How the units are linked:
at | le zi pe vo
x419 | x493 x158 x714 x473
x790 | x820 x905 x355 x846
x293 | x412 x838 x158 x423
x473 | x679 x480 x143 x203
x365 | x846 x923 x894 x922
x137 | x273 x897 x176 x636
x43 | x796 x836 x494 x581
x960 | x136 x395 x771 x525
x771 | x662 x453 x313 x478
x390 | x528 x72 x141 x317
x193 | x421 x379 x231 x930
x905 | x790 x46 x338 x365
x483 | x564 x721 x905 x481
x956 | x994 x725 x922 x293
x728 | x350 x899 x76 x149
x449 | x923 x481 x846 x994
x320 | x624 x811 x395 x662
x875 | x721 x413 x564 x338
x466 | x853 x590 x320 x136
x210 | x231 x421 x28 x697
x846 | x955 x365 x725 x673
x735 | x364 x646 x563 x231
x953 | x395 x624 x136 x313
x880 | x934 x7 x203 x796
x480 | x473 x33 x972 x233
x764 | x28 x231 x323 x897
x190 | x33 x423 x473 x880
x313 | x56 x471 x265 x713
x838 | x293 x685 x912 x714
x938 | x646 x76 x364 x421
x411 | x581 x396 x72 x840
x525 | x265 x56 x478 x413
x176 | x603 x124 x388 x916
x7 | x880 x143 x233 x43
x646 | x735 x938 x149 x210
x471 | x313 x662 x525 x49
x714 | x423 x782 x33 x143
x412 | x912 x293 x419 x190
x26 | x685 x673 x293 x493
x76 | x938 x317 x735 x193
x478 | x569 x378 x713 x483
x317 | x76 x350 x646 x379
x481 | x449 x355 x365 x956
x955 | x894 x846 x956 x26
x149 | x563 x364 x193 x28
x528 | x167 x390 x840 x76
x853 | x811 x466 x624 x453
x231 | x764 x210 x199 x102
x49 | x713 x569 x413 x46
x725 | x956 x894 x88 x838
x930 | x844 x323 x102 x176
x811 | x320 x853 x953 x771
x338 | x355 x820 x449 x894
x56 | x525 x313 x378 x253
x673 | x26 x922 x838 x419
x576 | x674 x636 x30 x853
x899 | x728 x840 x317 x364
x33 | x480 x190 x679 x934
x136 | x453 x960 x662 x265
x958 | x970 x30 x466 x953
x894 | x725 x955 x994 x685
x674 | x916 x576 x958 x811
x158 | x419 x912 x782 x480
x203 | x111 x233 x836 x79
x253 | x413 x713 x721 x790
x844 | x697 x930 x897 x603
x421 | x210 x193 x764 x844
x124 | x176 x273 x472 x674
x912 | x158 x412 x493 x33
x994 | x88 x956 x673 x412
x713 | x253 x49 x875 x905
x934 | x233 x880 x111 x358
x563 | x379 x149 x421 x199
x916 | x30 x674 x970 x320
x413 | x875 x253 x483 x820
x782 | x714 x493 x190 x972
x199 | x323 x28 x844 x273
x636 | x576 x307 x916 x466
x323 | x930 x199 x697 x124
x603 | x472 x176 x307 x30
x423 | x190 x714 x480 x7
x88 | x922 x994 x26 x912
x685 | x838 x26 x412 x782
x922 | x673 x88 x685 x158
x111 | x816 x203 x43 x485
x970 | x590 x958 x853 x395
x485 | x396 x79 x581 x167
x378 | x478 x265 x49 x721
x590 | x466 x970 x811 x960
x265 | x378 x525 x569 x875
x494 | x79 x358 x396 x390
x143 | x7 x972 x934 x836
x46 | x905 x564 x820 x923
x836 | x43 x816 x358 x411
x79 | x485 x494 x411 x528
x697 | x102 x844 x137 x472
x364 | x149 x735 x379 x764
x816 | x836 x111 x796 x396
x721 | x483 x875 x46 x355
x30 | x958 x916 x590 x624
x897 | x137 x102 x124 x307
x624 | x953 x320 x960 x471
x141 | x840 x167 x728 x646
x395 | x960 x953 x453 x56
x493 | x782 x419 x423 x679
x396 | x411 x485 x237 x141
x355 | x481 x338 x923 x725
x453 | x771 x136 x471 x378
x662 | x471 x771 x56 x569
x472 | x388 x603 x636 x958
x581 | x237 x411 x390 x899
x167 | x141 x528 x899 x938
x679 | x972 x473 x7 x111
x28 | x199 x764 x930 x137
x564 | x46 x483 x790 x449
x72 | x390 x237 x167 x350
x379 | x193 x563 x210 x323
x820 | x338 x790 x481 x955
x840 | x899 x141 x350 x735
x350 | x317 x728 x938 x563
x972 | x143 x679 x880 x816
x569 | x49 x478 x253 x564
x102 | x897 x697 x273 x388
x237 | x72 x581 x528 x728
x307 | x636 x388 x674 x590
x388 | x307 x472 x576 x970
x923 | x365 x449 x955 x88
x358 | x494 x796 x485 x72
x273 | x124 x137 x603 x576
x233 | x203 x934 x816 x494
x796 | x358 x43 x79 x237

The rows follow the links: the fewer symbols apart two units are, the more alike their rows tend to be.

Here are some units, each with a row of numbers. One shown again gets a slightly different row.
x912: 91	53	-28	-400	-179	66	-244	639	-99	-692	21	-273	185	-156	-169	-547	-440	-195	372	-69	336	922	-78	300	158	-690	-568	-238	-791	461	-18	-86	-80	-38	573	-14	953	466	76	340	638	209	-679	89	-30	314	-680	143	-51	-253	86	-24	-234	463	444	487	149	336	727
x846: -247	-100	-494	-461	-122	-477	90	522	-111	-954	-20	232	72	-404	22	-406	-278	-338	456	-47	637	511	-180	277	44	-1054	-248	136	-555	6	109	-65	-643	-232	292	137	594	309	208	209	451	194	-479	170	-47	389	-291	320	-236	12	556	-57	-528	36	604	371	122	828	638
x636: -214	-87	-188	346	164	-292	335	-623	78	508	-6	468	-220	28	240	523	462	115	-285	85	-187	-978	-1	-281	-173	448	597	341	788	-571	79	91	-144	-41	-617	86	-987	-455	-2	-334	-663	-200	668	-32	13	-239	769	-56	-32	345	119	28	78	-571	-326	-466	-159	-93	-687
x419: 153	68	56	-390	-176	172	-277	629	-97	-642	10	-360	198	-141	-196	-543	-466	-158	344	-78	282	958	-36	291	174	-604	-583	-276	-792	489	-46	-116	-2	-15	594	-39	984	454	35	348	657	210	-681	69	-35	299	-705	104	-21	-281	26	-21	-180	501	395	490	170	261	723
x624: -464	-212	-531	96	118	-696	472	-392	-1	-10	-17	724	-231	-238	291	381	399	-77	-57	85	209	-899	-117	-162	-173	-178	589	543	596	-697	173	78	-624	-203	-541	207	-832	-363	131	-298	-499	-111	501	75	-1	-44	762	159	-204	439	534	-7	-269	-672	9	-340	-135	439	-420
x564: -477	-199	-716	-339	-50	-793	330	278	-106	-863	-15	599	-59	-484	174	-171	-50	-354	366	3	677	12	-211	166	-40	-1052	71	391	-207	-337	179	-16	-876	-316	9	222	115	83	248	50	158	113	-171	195	-22	309	130	392	-330	233	747	-54	-623	-294	540	160	30	977	356
x875: -501	-188	-744	-303	-20	-843	357	179	-94	-817	-35	655	-78	-493	195	-92	15	-326	333	17	635	-143	-230	134	-68	-970	158	437	-74	-414	194	-4	-922	-309	-108	232	-49	10	241	-12	60	74	-75	161	-23	294	228	367	-332	286	782	-49	-621	-398	496	91	11	959	281
x563: 331	128	568	444	106	605	-178	-454	109	964	12	-365	-37	462	-72	351	200	370	-434	28	-663	-349	187	-241	-41	1075	157	-227	469	101	-154	54	767	256	-218	-173	-430	-237	-227	-169	-370	-166	389	-175	34	-381	160	-342	285	-88	-639	38	584	80	-594	-329	-81	-915	-584
x646: 414	157	645	403	63	706	-262	-371	119	928	15	-490	18	469	-135	254	108	340	-409	3	-685	-179	206	-217	18	1093	30	-306	317	229	-191	47	837	284	-122	-193	-282	-178	-242	-100	-269	-141	282	-173	30	-353	7	-370	294	-173	-703	54	608	212	-591	-247	-54	-946	-479
x528: 526	212	752	242	-3	877	-430	-76	81	709	8	-722	117	477	-255	28	-102	312	-281	-26	-607	320	214	-85	99	897	-255	-491	-56	519	-210	-10	916	287	195	-255	218	40	-254	63	41	-40	-33	-167	36	-244	-353	-348	335	-352	-772	33	588	475	-439	-18	31	-931	-165
x28: 176	64	387	450	135	358	-4	-593	118	939	-2	-99	-104	369	24	455	330	308	-443	47	-590	-651	159	-300	-104	1015	356	-33	666	-139	-79	89	512	176	-403	-93	-713	-357	-157	-243	-526	-208	544	-148	47	-369	407	-287	183	55	-456	52	468	-158	-572	-417	-107	-730	-713
x493: 184	75	73	-363	-169	205	-311	635	-85	-601	12	-395	214	-86	-212	-525	-468	-141	334	-75	249	986	-43	291	162	-546	-607	-314	-783	522	-51	-93	42	-5	587	-50	997	460	28	355	654	209	-670	62	-27	274	-729	87	-6	-306	-32	-37	-160	520	362	483	164	209	706
x840: 501	211	739	305	21	843	-369	-167	86	785	13	-662	79	469	-220	78	-40	341	-328	-13	-634	166	227	-136	71	963	-178	-458	66	437	-200	6	923	308	103	-239	72	-22	-268	24	-43	-74	49	-173	40	-279	-253	-358	340	-298	-797	48	608	407	-487	-82	-11	-954	-254
x396: 562	218	738	112	-43	873	-498	115	41	485	20	-781	166	413	-282	-141	-226	261	-158	-69	-496	567	197	7	135	660	-429	-547	-280	641	-214	-36	876	294	353	-246	463	167	-224	165	228	14	-240	-136	21	-134	-542	-305	310	-388	-751	27	496	616	-288	123	67	-807	44
x472: -159	-80	-61	389	162	-201	277	-642	65	619	-17	362	-187	108	193	537	451	149	-333	74	-268	-977	45	-279	-159	587	594	298	803	-509	36	99	-21	10	-601	48	-980	-446	-28	-343	-667	-203	667	-63	33	-292	712	-108	12	281	5	20	164	-504	-399	-479	-149	-239	-722
x483: -478	-195	-732	-327	-41	-800	349	245	-88	-861	-15	603	-69	-484	200	-157	-29	-353	352	14	676	-32	-224	154	-67	-1026	105	402	-156	-371	184	-27	-894	-308	-42	235	54	54	250	25	120	103	-141	177	-35	319	154	350	-323	257	784	-48	-615	-344	512	138	19	973	333
x33: 295	148	244	-302	-151	388	-396	579	-62	-411	4	-513	234	20	-260	-509	-469	-69	244	-91	95	993	23	269	189	-334	-639	-399	-768	626	-115	-108	247	79	619	-109	982	445	-27	357	636	191	-648	17	-21	209	-792	30	64	-354	-208	-14	-1	607	252	448	153	-21	646
x697: 43	-6	212	455	151	161	124	-631	98	849	-13	65	-153	281	82	504	397	268	-421	67	-474	-811	115	-319	-126	896	470	83	739	-281	-19	84	316	122	-492	-52	-855	-403	-112	-315	-603	-202	626	-127	61	-363	555	-223	130	164	-288	32	370	-295	-535	-459	-132	-576	-751
x674: -267	-115	-227	295	159	-373	374	-599	67	439	-14	501	-218	-12	261	502	460	76	-273	74	-105	-1006	-18	-264	-204	352	634	395	783	-616	89	95	-247	-73	-617	114	-996	-454	21	-328	-644	-183	644	-42	13	-224	774	-12	-74	371	165	21	17	-599	-263	-460	-160	1	-639
x313: -551	-229	-706	-85	79	-858	507	-156	-45	-418	-24	784	-181	-393	301	176	253	-218	141	46	468	-620	-200	-25	-151	-603	447	562	328	-641	210	47	-852	-269	-379	228	-525	-212	215	-174	-283	-22	280	133	-11	107	579	295	-294	409	716	-10	-474	-628	276	-142	-81	762	-110
x764: 210	76	421	463	142	396	-35	-549	119	949	17	-153	-116	387	1	430	313	325	-439	45	-598	-617	168	-281	-71	1017	334	-67	599	-99	-85	74	561	188	-374	-102	-676	-349	-188	-242	-505	-190	525	-148	23	-382	358	-311	218	36	-479	57	485	-111	-585	-413	-111	-775	-688
x735: 399	162	644	413	78	708	-240	-385	114	946	24	-433	1	475	-122	297	158	347	-421	7	-684	-224	220	-223	-9	1086	67	-291	359	204	-148	40	829	273	-132	-201	-329	-182	-236	-113	-293	-145	307	-188	43	-339	37	-363	287	-154	-680	63	606	178	-584	-254	-59	-929	-505
x388: -181	-92	-97	360	155	-208	306	-630	74	594	-6	383	-200	92	212	536	467	153	-321	83	-241	-993	32	-285	-180	542	608	331	777	-525	57	95	-71	-9	-602	57	-977	-456	-16	-342	-652	-203	672	-51	33	-265	735	-87	5	307	44	18	138	-521	-350	-503	-179	-175	-709
x894: -188	-80	-423	-460	-132	-426	44	562	-119	-965	-12	171	98	-393	-16	-424	-308	-313	442	-50	614	601	-161	295	69	-1030	-317	69	-604	73	95	-74	-572	-221	356	128	673	326	193	252	505	207	-508	160	-33	388	-369	300	-233	-24	499	-52	-515	104	583	418	119	774	689
x478: -541	-229	-744	-202	34	-884	453	20	-73	-622	-16	734	-149	-448	267	50	152	-283	230	52	553	-412	-199	44	-119	-799	326	515	151	-566	216	10	-927	-310	-258	252	-311	-119	241	-106	-141	19	133	163	-13	196	445	324	-337	377	771	-39	-574	-533	379	-46	-50	893	56
x320: -458	-196	-510	140	131	-673	480	-446	8	28	-8	716	-221	-210	308	397	395	-69	-80	83	181	-897	-123	-174	-192	-121	618	532	635	-698	173	64	-599	-196	-571	193	-865	-379	146	-317	-527	-123	526	65	2	-53	762	149	-192	423	474	-10	-238	-687	-19	-357	-132	399	-425
x350: 471	189	737	349	35	807	-339	-260	104	867	19	-592	50	488	-172	160	27	350	-359	-23	-658	18	216	-167	30	1030	-86	-421	187	353	-193	39	907	311	17	-234	-88	-81	-253	-37	-144	-82	132	-179	35	-315	-146	-368	332	-241	-737	44	622	327	-540	-150	-19	-968	-356
x124: -92	-55	57	417	183	-54	221	-646	92	724	-2	254	-175	158	171	533	454	198	-378	73	-352	-934	64	-315	-161	692	555	231	769	-411	13	81	110	51	-555	21	-947	-460	-70	-351	-646	-222	664	-95	40	-311	652	-165	49	230	-107	40	244	-436	-447	-494	-172	-361	-737

Each walk starts at a row. The symbols on each line, taken left to right, move it on to the next unit.
Each answer is a row, close to the row of the unit it stands for.
new walk
207	70	454	453	125	431	-54	-561	121	956	0	-174	-77	397	-6	430	306	342	-441	54	-608	-569	166	-297	-75	1035	297	-87	587	-74	-73	60	600	209	-359	-135	-660	-336	-184	-221	-495	-186	514	-143	36	-368	331	-319	228	11	-496	30	513	-85	-587	-396	-105	-794	-673
le zi zi zi pe pe: 139	40	317	466	148	286	47	-599	132	917	19	-34	-123	325	55	487	352	289	-439	52	-548	-714	152	-304	-113	974	398	16	671	-191	-61	78	455	158	-439	-74	-770	-399	-168	-281	-563	-196	589	-140	31	-374	465	-264	180	103	-384	43	450	-203	-561	-434	-132	-673	-714
le vo pe le le pe pe: -368	-164	-376	230	138	-519	450	-525	47	251	-19	611	-221	-113	281	475	440	4	-176	88	12	-982	-46	-229	-208	147	629	461	717	-657	136	92	-407	-119	-600	148	-964	-427	80	-345	-591	-173	617	13	23	-145	786	51	-112	411	337	17	-85	-651	-166	-418	-156	167	-565
new walk
544	208	748	189	-38	892	-477	3	52	600	29	-752	145	449	-277	-60	-172	288	-223	-47	-567	440	222	-35	114	803	-332	-521	-166	558	-219	-29	909	308	266	-260	346	126	-236	120	141	-21	-130	-166	34	-202	-467	-317	317	-357	-773	45	551	551	-386	54	67	-861	-48
pe pe pe pe vo: 267	96	507	457	105	514	-109	-520	113	977	5	-265	-60	424	-35	397	263	338	-450	35	-640	-495	183	-276	-51	1079	240	-140	531	-5	-113	56	666	241	-286	-147	-561	-306	-199	-209	-430	-186	469	-164	40	-394	265	-314	254	-43	-556	50	549	-27	-586	-364	-101	-847	-628
le le vo vo le: -202	-96	-138	348	160	-278	325	-621	77	549	-18	419	-207	56	234	529	464	122	-313	82	-205	-987	26	-292	-176	500	598	343	797	-552	58	97	-118	-18	-615	75	-980	-459	5	-345	-662	-191	666	-38	30	-240	761	-78	-14	324	78	8	118	-534	-334	-480	-152	-147	-698
new walk
353	135	590	423	99	627	-198	-425	121	950	4	-396	-34	458	-100	337	191	354	-417	30	-675	-307	213	-231	-24	1094	127	-245	417	127	-142	57	768	264	-203	-174	-403	-229	-235	-165	-348	-159	361	-174	27	-363	113	-358	287	-102	-669	67	584	95	-580	-306	-79	-906	-565
zi pe le zi le pe pe: 144	46	342	465	135	308	40	-597	122	923	14	-84	-114	333	29	472	350	294	-446	36	-566	-686	146	-290	-86	992	375	-11	659	-167	-68	77	494	169	-413	-97	-740	-364	-171	-262	-554	-205	571	-150	45	-390	428	-271	208	62	-428	66	461	-183	-578	-427	-118	-706	-701
pe zi vo le vo: -332	-140	-310	272	149	-455	407	-567	50	342	-7	570	-218	-57	277	499	461	33	-213	86	-49	-998	-49	-249	-207	248	631	448	749	-636	115	93	-318	-82	-627	134	-982	-442	49	-348	-631	-173	644	-14	4	-175	785	20	-114	405	259	2	-34	-626	-221	-462	-159	75	-613
new walk
-286	-115	-551	-449	-111	-561	127	497	-118	-968	-14	301	44	-426	57	-377	-229	-340	446	-44	647	420	-195	255	45	-1071	-189	178	-482	-53	128	-69	-713	-237	259	154	491	269	201	204	404	171	-423	172	-47	384	-213	347	-263	64	590	-43	-578	-33	594	335	84	889	613
zi zi vo pe vo vo le: 338	153	321	-263	-159	464	-424	573	-44	-321	2	-584	221	85	-275	-497	-454	-43	203	-80	22	1004	50	250	198	-209	-649	-448	-734	645	-119	-89	335	101	618	-136	972	441	-55	336	615	169	-628	-9	-28	174	-775	-24	99	-397	-267	-2	76	634	189	445	162	-108	579
zi vo zi le zi: 433	174	501	-148	-124	674	-470	434	-6	-50	12	-690	230	206	-297	-410	-412	71	75	-84	-159	927	106	178	186	93	-609	-508	-633	700	-161	-72	577	191	558	-179	867	382	-124	320	532	134	-551	-43	9	82	-772	-136	195	-424	-458	5	233	661	42	368	124	-383	453
new walk
17	-7	183	458	161	132	144	-626	109	821	-7	114	-174	274	96	534	422	254	-408	60	-441	-842	85	-298	-120	856	468	122	747	-317	-21	84	280	88	-512	-50	-895	-416	-124	-313	-619	-213	647	-102	29	-346	570	-215	108	172	-251	40	334	-342	-527	-476	-133	-526	-729
pe pe pe pe vo: -442	-189	-494	141	127	-658	483	-446	9	60	-16	685	-227	-179	307	417	425	-59	-118	85	146	-939	-106	-176	-197	-60	616	540	654	-697	134	92	-546	-184	-589	186	-867	-394	107	-300	-540	-123	547	40	-9	-73	771	117	-178	422	484	-2	-216	-681	-45	-369	-132	353	-464
le le zi vo: -532	-223	-684	-25	77	-829	500	-201	-14	-368	-19	756	-195	-348	316	211	298	-209	87	48	409	-685	-164	-62	-173	-504	489	554	389	-667	201	47	-809	-280	-428	228	-613	-254	200	-200	-334	-32	338	117	-15	80	630	264	-283	416	695	-21	-439	-633	221	-205	-93	707	-173
new walk
70	53	-48	-426	-159	32	-205	649	-97	-713	-12	-218	173	-196	-160	-534	-441	-208	385	-70	365	914	-74	312	165	-725	-546	-210	-778	416	-25	-92	-142	-64	560	-10	933	452	74	340	635	228	-673	85	-44	330	-661	176	-68	-239	113	-40	-261	423	441	489	153	388	739
zi vo pe vo vo: 535	223	696	55	-73	848	-525	196	38	366	7	-775	181	376	-309	-225	-275	198	-98	-70	-426	663	184	72	160	527	-479	-542	-388	659	-195	-47	828	276	419	-243	595	233	-201	219	330	50	-321	-110	23	-111	-613	-279	295	-433	-691	27	446	645	-217	189	91	-725	147
le le pe pe zi vo le: 468	183	707	381	49	784	-325	-268	106	887	19	-567	46	495	-173	185	49	347	-377	3	-681	-32	212	-184	40	1047	-55	-383	212	315	-186	8	887	305	-10	-217	-143	-111	-247	-53	-171	-114	171	-185	36	-310	-124	-383	327	-223	-738	28	605	291	-561	-174	-30	-968	-392
new walk
548	218	705	74	-77	859	-494	180	33	411	22	-771	178	389	-305	-201	-264	224	-121	-54	-445	649	187	37	143	581	-460	-546	-359	638	-203	-66	845	283	382	-244	552	226	-199	195	271	35	-288	-121	13	-109	-596	-287	295	-414	-715	12	491	642	-243	189	87	-756	113
zi le vo zi zi: 559	215	742	198	-4	898	-446	-10	82	650	34	-746	130	453	-263	-52	-141	283	-228	-34	-594	393	213	-57	103	833	-321	-522	-139	565	-208	-19	921	316	237	-261	283	96	-240	96	117	-34	-105	-149	23	-213	-422	-333	328	-370	-766	48	557	536	-388	21	61	-907	-85
le le zi zi le pe: 524	215	751	296	15	873	-414	-137	95	769	22	-671	99	476	-225	65	-44	330	-302	-28	-639	206	228	-102	85	942	-204	-468	23	454	-188	7	933	312	136	-241	125	9	-246	35	2	-74	16	-171	37	-264	-275	-358	334	-311	-784	37	616	435	-465	-62	-11	-946	-242
new walk
-395	-155	-400	212	153	-562	438	-517	31	226	-30	620	-236	-122	290	468	445	-6	-168	82	56	-971	-70	-221	-210	98	626	477	703	-650	127	89	-451	-137	-589	148	-952	-424	96	-329	-589	-153	590	23	15	-140	772	63	-145	410	359	-9	-136	-652	-122	-414	-143	225	-532
le vo le zi vo: -530	-219	-752	-151	38	-886	477	-61	-52	-550	-30	761	-156	-430	270	100	197	-266	175	47	527	-499	-206	-4	-139	-726	381	539	221	-588	223	35	-889	-308	-314	239	-411	-155	238	-144	-182	4	205	133	-27	175	513	318	-307	378	746	-24	-527	-582	325	-110	-50	843	6
le le pe pe pe vo: -313	-130	-567	-447	-97	-597	160	474	-109	-978	-11	357	45	-453	87	-341	-210	-355	438	-17	666	392	-195	236	39	-1082	-162	203	-471	-85	136	-56	-735	-260	221	179	467	264	202	162	382	176	-406	166	-43	380	-181	363	-279	83	613	-56	-576	-66	601	340	89	883	589
new walk
-509	-205	-607	40	101	-780	504	-329	1	-138	-31	767	-223	-274	320	324	365	-135	26	87	304	-821	-142	-112	-172	-313	560	556	522	-686	181	49	-725	-232	-492	210	-747	-327	182	-261	-438	-89	430	84	-15	6	687	214	-247	430	588	-8	-352	-671	98	-283	-113	552	-304
vo vo le zi: -499	-229	-739	-289	-21	-852	391	151	-90	-795	-26	648	-105	-482	224	-68	48	-336	317	14	630	-189	-221	108	-71	-975	187	454	-38	-445	202	-2	-919	-313	-110	248	-70	23	248	-30	32	71	-39	150	-26	269	264	370	-319	299	781	-43	-609	-437	486	58	-4	945	239
zi pe le vo pe: -281	-105	-520	-445	-134	-509	113	514	-133	-969	-22	282	53	-434	39	-393	-257	-350	447	-36	644	467	-171	270	51	-1066	-229	139	-513	-9	113	-50	-661	-245	277	141	544	290	211	196	422	179	-444	157	-35	381	-244	342	-260	50	581	-38	-555	11	605	353	101	855	614
new walk
-516	-220	-650	-11	88	-810	508	-282	-4	-255	-11	769	-198	-325	290	264	325	-190	37	59	359	-756	-150	-97	-175	-401	534	562	460	-676	195	57	-763	-253	-479	233	-674	-285	184	-248	-409	-85	395	109	-15	52	674	230	-272	417	645	-15	-396	-666	150	-250	-110	635	-240
zi pe le vo pe vo: -387	-159	-654	-413	-87	-706	239	371	-129	-957	-15	461	-14	-475	143	-268	-132	-361	414	-5	691	209	-224	218	-13	-1077	-55	303	-334	-221	168	-31	-833	-295	109	204	295	175	247	118	277	138	-290	182	-42	353	-37	365	-305	159	710	-39	-623	-182	581	234	62	960	478
pe vo zi pe le le zi: -67	-20	-273	-452	-151	-220	-79	604	-118	-883	-2	-21	141	-302	-92	-520	-379	-273	440	-64	503	763	-124	301	134	-919	-437	-59	-714	246	44	-94	-392	-146	466	75	808	410	152	298	567	223	-605	162	-49	394	-516	241	-168	-129	332	-47	-409	255	550	459	131	623	734
